Below are the code and all the weights of a small trained network. Each question names an input and a target symbol and asks about switching units off, where a switched-off unit gives its printed mean instead of its output.

import numpy as np


def w(rows, s, z=0):
    codes = np.array(rows[::2]) - 128.0
    scale = np.full(codes.shape[1], s)
    scale[-1] = z or s
    return codes * scale


def softmax(a):
    e = np.exp(a - a.max(-1, keepdims=True))
    return e / e.sum(-1, keepdims=True)


def log_softmax(a):
    a = a - a.max(-1, keepdims=True)
    return a - np.log(np.exp(a).sum(-1, keepdims=True))


def net(x, mask):
    ids = ['βγεζηλμξπστφψω'.index(c) for c in x.split()]
    T = len(ids)
    res = E[ids] + P[:T]
    u = 0
    for l in range(3):
        r = res
        for j in range(3):
            rows = slice(2 * j, 2 * j + 2)
            q, k, v = (r @ M[l][rows].T for M in (Q, K, V))
            z = softmax(np.where(np.tri(T) > 0, q @ k.T / 2**0.5, -1e9)) @ v
            o = O[l][rows]
            res = res + np.where(mask[u + j], z, o[:, -1]) @ o[:, :-1]
        u += 3
    return log_softmax(res[-1] @ U[:, :-1].T + U[:, -1])


Q, K, V, O = {}, {}, {}, {}
E = w([
[102,96,93],'β',
[240,192,90],'γ',
[113,145,142],'ε',
[105,202,213],'ζ',
[144,137,135],'η',
[129,71,40],'λ',
[72,135,162],'μ',
[140,142,108],'ξ',
[179,109,51],'π',
[179,95,28],'σ',
[144,176,163],'τ',
[186,172,124],'φ',
[198,249,189],'ψ',
[179,184,157],'ω',
],0.014)
P = w([
[39,152,61],'0',
[240,5,158],'1',
[42,177,97],'2',
[202,153,61],'3',
[218,44,147],'4',
[10,162,88],'5',
[188,155,72],'6',
[248,92,176],'7',
[3,168,96],'8',
[173,159,94],'9',
],0.013)
Q[0] = w([
[172,138,116],'L0H1',
[152,116,79],'L0H1',
[149,1,96],'L0H2',
[105,51,235],'L0H2',
[172,137,99],'L0H3',
[167,149,76],'L0H3',
],0.0096)
K[0] = w([
[40,149,35],'L0H1',
[118,217,50],'L0H1',
[128,40,136],'L0H2',
[119,95,160],'L0H2',
[49,135,211],'L0H3',
[164,255,8],'L0H3',
],0.0071)
V[0] = w([
[189,179,118],'L0H1',
[254,56,139],'L0H1',
[179,176,56],'L0H2',
[144,219,142],'L0H2',
[69,46,158],'L0H3',
[175,98,171],'L0H3',
],0.008)
O[0] = w([
[216,127,191,190],'L0H1',
[176,51,38,91],'L0H1',
[96,94,137,254],'L0H2',
[110,107,1,203],'L0H2',
[121,42,220,2],'L0H3',
[178,143,75,84],'L0H3',
],0.0078,0.0053)
Q[1] = w([
[157,157,183],'L1H1',
[38,69,116],'L1H1',
[80,254,172],'L1H2',
[188,126,119],'L1H2',
[170,139,106],'L1H3',
[165,145,124],'L1H3',
],0.0095)
K[1] = w([
[94,140,63],'L1H1',
[99,148,112],'L1H1',
[194,181,171],'L1H2',
[187,132,24],'L1H2',
[166,195,254],'L1H3',
[34,11,53],'L1H3',
],0.0097)
V[1] = w([
[168,141,159],'L1H1',
[253,127,131],'L1H1',
[108,190,119],'L1H2',
[67,156,58],'L1H2',
[110,179,144],'L1H3',
[207,170,132],'L1H3',
],0.0081)
O[1] = w([
[59,99,37,173],'L1H1',
[85,95,229,254],'L1H1',
[184,196,234,213],'L1H2',
[154,254,124,208],'L1H2',
[178,245,116,165],'L1H3',
[141,122,146,194],'L1H3',
],0.0078,0.005)
Q[2] = w([
[97,167,144],'L2H1',
[160,107,187],'L2H1',
[120,123,146],'L2H2',
[223,134,99],'L2H2',
[166,101,150],'L2H3',
[2,118,112],'L2H3',
],0.0078)
K[2] = w([
[167,101,135],'L2H1',
[212,128,65],'L2H1',
[158,179,140],'L2H2',
[18,133,65],'L2H2',
[115,7,51],'L2H3',
[153,177,163],'L2H3',
],0.014)
V[2] = w([
[183,19,181],'L2H1',
[57,101,203],'L2H1',
[103,168,68],'L2H2',
[58,61,71],'L2H2',
[1,210,200],'L2H3',
[183,146,191],'L2H3',
],0.0096)
O[2] = w([
[87,211,195,2],'L2H1',
[71,137,204,52],'L2H1',
[34,1,213,200],'L2H2',
[105,75,76,42],'L2H2',
[90,105,215,209],'L2H3',
[35,130,113,160],'L2H3',
],0.0076,0.013)
U = w([
[82,66,191,58],'β',
[157,149,126,85],'γ',
[106,76,137,93],'ε',
[172,246,128,95],'ζ',
[195,109,167,207],'η',
[93,149,211,89],'λ',
[118,64,81,35],'μ',
[151,90,41,4],'ξ',
[221,176,61,15],'π',
[117,108,118,177],'σ',
[105,103,161,138],'τ',
[140,129,53,71],'φ',
[158,41,194,229],'ψ',
[125,130,166,159],'ω',
],0.014,0.0038)

Each question gives the input, a string of symbols that net reads in full, and the target symbol t.
The units are the heads (2 rows each of Q, K, V and O). Each row of codes is followed by its name. A weight is (code - 128) times the scale printed after its matrix; where a second scale follows, it is the last column's (O and U).
mask holds one flag per head, layer by layer. A switched-off head (its flag False) gives its mean, the last column of its rows in O, instead of its output. The means were averaged over made-up inputs and are rounded, as every weight is.
A unit's drop is (log p(t) with every unit on - log p(t) with that unit switched off) / (log p(t) with every unit on - log p(t) with every unit switched off).
The circuit of an input: a set's keep is (log p(t) with only the set's units on - log p(t) with every unit switched off) / (log p(t) with every unit on - log p(t) with every unit switched off). Starting from all 9 units, units are removed one at a time, each time the one whose removal leaves the highest keep (on an exact tie, the one counted first), for as long as the keep stays at least 0.8.
units of the circuit, in order: the units of the circuit, biggest drop first
most important unit: the unit with the biggest drop
which heads matter: for each layer, one digit per head in row order, 1 if its drop is at least 0.15 and else 0, layers parted by /
input γ σ σ ψ φ ζ τ β ε, target ζ: which heads matter => 010 / 100 / 110
input ζ γ τ ε ψ γ σ σ φ, target β: units of the circuit, in order => L2H3; L1H2
input λ σ γ, target ξ: units of the circuit, in order => L0H2; L1H2; L2H3
input γ σ γ, target ζ: most important unit => L1H1
input σ μ ε τ γ β, target φ: units of the circuit, in order => L2H2; L2H3
input γ λ β, target ζ: which heads matter => 010 / 000 / 110
input γ γ γ β φ φ, target ζ: which heads matter => 000 / 100 / 110
input ζ τ γ ζ ψ σ, target β: units of the circuit, in order => L2H3; L0H1
input γ σ η, target ζ: units of the circuit, in order => L2H2; L0H2
input μ η σ, target ψ: which heads matter => 100 / 100 / 101
input ψ γ τ, target λ: units of the circuit, in order => L1H1; L2H1
input ζ π ψ, target β: units of the circuit, in order => L2H3; L0H2; L1H2
input ψ γ φ, target λ: which heads matter => 100 / 110 / 111
input ψ ω γ σ γ ω ψ ω ε, target λ: units of the circuit, in order => L2H3; L1H2; L2H2; L2H1
input β λ ζ, target μ: units of the circuit, in order => L0H1; L1H2; L0H2
input μ η β, target ψ: most important unit => L0H1
input λ μ μ, target ξ: units of the circuit, in order => L1H1; L0H1
input λ γ μ, target ξ: units of the circuit, in order => L0H1; L2H3
input γ σ σ, target ζ: units of the circuit, in order => L2H2; L0H2; L1H1; L2H1
input μ β γ, target ψ: most important unit => L2H3
input λ β γ β ξ γ, target ξ: units of the circuit, in order => L1H2; L0H2; L2H3
input ζ γ τ, target β: which heads matter => 100 / 010 / 001
input σ ξ η γ η μ γ ζ λ, target φ: which heads matter => 100 / 000 / 011
input γ ψ λ, target ζ: which heads matter => 000 / 100 / 010
input γ ζ σ γ σ ω ζ ε ψ, target ζ: which heads matter => 000 / 100 / 110
